Below is a small trained network, with its code and all its weights. Each question gives an input and a class and asks what happens when units are switched off, that is, made to give their printed mean instead of their output.

import numpy as np


def w(rows, s, z=0):
    codes = np.array(rows[::2]) - 128.0
    scale = np.full(codes.shape[1], s)
    scale[-1] = z or s
    return codes * scale


def norm(h):
    return h / np.sqrt((h * h).mean(-1, keepdims=True) + 1e-5)


def f(y):
    return y / 2 * (1 + np.tanh(0.7978845608 * (y + 0.044715 * y**3)))


def log_softmax(a):
    a = a - a.max(-1, keepdims=True)
    return a - np.log(np.exp(a).sum(-1, keepdims=True))


def net(x, mask):
    res = np.array(x, float).reshape(1, 6) / 4 @ E
    u = 0
    for l in range(4):
        y = f(norm(res) @ A[l][:, :-1].T + A[l][:, -1])
        res = res + np.where(mask[u : u + 6], y, B[l][:, -1]) @ B[l][:, :-1]
        u += 6
    return log_softmax(norm(res)[-1] @ U[:, :-1].T + U[:, -1])


A, B = {}, {}
E = w([
[145,193,146],'x0',
[41,178,231],'x1',
[57,25,250],'x2',
[75,106,80],'x3',
[186,112,144],'x4',
[105,169,74],'x5',
],0.0021)
A[0] = w([
[113,115,199,226],'0.n0',
[33,5,149,143],'0.n1',
[71,167,87,255],'0.n2',
[124,123,231,129],'0.n3',
[171,3,110,197],'0.n4',
[186,2,90,17],'0.n5',
],0.0059,0.00073)
B[0] = w([
[175,193,212,188],'0.n0',
[149,241,120,254],'0.n1',
[190,132,144,183],'0.n2',
[152,36,175,203],'0.n3',
[3,187,160,238],'0.n4',
[36,87,165,222],'0.n5',
],0.0053,0.0021)
A[1] = w([
[42,143,135,166],'1.n0',
[165,183,99,247],'1.n1',
[111,95,74,51],'1.n2',
[125,128,148,44],'1.n3',
[2,162,166,109],'1.n4',
[119,139,134,67],'1.n5',
],0.005,0.0015)
B[1] = w([
[173,217,142,204],'1.n0',
[252,106,128,233],'1.n1',
[142,88,212,105],'1.n2',
[139,107,184,103],'1.n3',
[114,107,1,249],'1.n4',
[130,143,185,112],'1.n5',
],0.0041,0.0018)
A[2] = w([
[126,181,156,10],'2.n0',
[193,77,201,245],'2.n1',
[3,209,88,93],'2.n2',
[92,116,160,26],'2.n3',
[144,144,182,24],'2.n4',
[138,123,142,25],'2.n5',
],0.0058,0.0012)
B[2] = w([
[105,44,152,132],'2.n0',
[62,189,81,208],'2.n1',
[155,136,113,254],'2.n2',
[97,141,105,111],'2.n3',
[1,119,186,134],'2.n4',
[105,129,129,104],'2.n5',
],0.0059,0.0022)
A[3] = w([
[148,56,2,126],'3.n0',
[33,21,23,2],'3.n1',
[159,34,117,22],'3.n2',
[68,204,68,182],'3.n3',
[58,17,88,72],'3.n4',
[122,45,28,13],'3.n5',
],0.0034,0.0015)
B[3] = w([
[166,24,246,182],'3.n0',
[4,95,100,90],'3.n1',
[88,65,158,49],'3.n2',
[206,78,97,254],'3.n3',
[6,117,93,75],'3.n4',
[85,94,181,94],'3.n5',
],0.0037,0.0014)
U = w([
[112,70,110,53],'0',
[28,90,66,107],'1',
[142,1,108,74],'2',
[79,190,230,200],'3',
[142,62,69,126],'4',
[245,161,59,181],'5',
[130,36,164,1],'6',
],0.011,0.0087)

Each question gives the input, the list of numbers given to net, and the class t.
The units are the neurons (one row each of A and B). Each row of codes is followed by its name. A weight is (code - 128) times the scale printed after its matrix; where a second scale follows, it is the last column's (A, B and U).
mask holds one flag per neuron, layer by layer. A switched-off neuron (its flag False) gives its mean, the last column of its row in B, instead of its output. The means were averaged over made-up inputs and are rounded, as every weight is.
A unit's drop is (log p(t) with every unit on - log p(t) with that unit switched off) / (log p(t) with every unit on - log p(t) with every unit switched off).
The circuit of an input: a set's keep is (log p(t) with only the set's units on - log p(t) with every unit switched off) / (log p(t) with every unit on - log p(t) with every unit switched off). Starting from the 12 units with the biggest drops (on a tie, the unit counted first), units are removed one at a time, each time the one whose removal leaves the highest keep (on an exact tie, the one counted first), for as long as the keep stays at least 0.8.
circuit, biggest first: the units of the circuit, biggest drop first
most important unit: the unit with the biggest drop
top k neurons: the k neurons with the biggest drops, biggest first
k most important neurons of layer l: the k neurons of layer l with the biggest drops, biggest first
drop when u is switched off: that unit's drop, to one decimal
input [-8,7,1,-2,-8,1], class 5: circuit, biggest first : [0.n1; 1.n4; 2.n2]
input [-4,0,4,7,-4,3], class 5: most important unit : 0.n1
input [-3,-1,2,5,0,-2], class 3: top 2 neurons : [0.n4; 0.n1]
input [-4,-4,-2,4,7,6], class 2: top 2 neurons : [0.n1; 3.n0]
input [6,-7,2,2,-5,1], class 4: 3 most important neurons of layer 0 : [0.n1; 0.n0; 0.n5]
input [-8,-8,1,4,6,5], class 1: circuit, biggest first : [0.n5; 0.n4]
input [-7,1,-2,-3,7,-5], class 1: top 2 neurons : [0.n5; 1.n4]
input [-4,-2,6,5,-7,-4], class 5: circuit, biggest first : [0.n1; 1.n4; 2.n2]
input [-2,-7,4,8,-8,-1], class 5: top 3 neurons : [0.n1; 1.n0; 2.n2]
input [-3,-6,3,0,-5,1], class 1: top 3 neurons : [0.n5; 0.n4; 1.n4]
input [-6,-3,4,1,-2,-8], class 1: top 2 neurons : [1.n4; 0.n5]
input [-8,0,-3,8,6,-1], class 1: top 2 neurons : [0.n5; 0.n4]
input [5,-5,8,-2,8,1], class 3: 2 most important neurons of layer 0 : [0.n0; 0.n1]
input [-2,6,6,5,0,8], class 5: most important unit : 1.n4
input [2,-8,2,-2,6,-2], class 1: 2 most important neurons of layer 0 : [0.n5; 0.n1]
input [-7,-2,0,-6,8,5], class 1: 3 most important neurons of layer 0 : [0.n5; 0.n1; 0.n4]
input [-4,0,6,0,-4,6], class 5: top 2 neurons : [0.n1; 1.n4]
input [0,-6,4,-5,-4,0], class 1: top 2 neurons : [0.n5; 1.n4]
input [-5,3,4,-2,-6,4], class 5: 2 most important neurons of layer 1 : [1.n4; 1.n2]
input [-7,-3,8,3,4,3], class 3: circuit, biggest first : [0.n1]
input [-5,-7,4,5,8,3], class 1: drop when 0.n5 is switched off : 0.3
input [-1,-3,4,7,8,1], class 1: drop when 0.n5 is switched off : 0.6
input [-3,-6,8,-7,4,-8], class 3: drop when 0.n1 is switched off : 0.1
input [-6,-8,7,6,7,4], class 1: drop when 1.n2 is switched off : 0.0
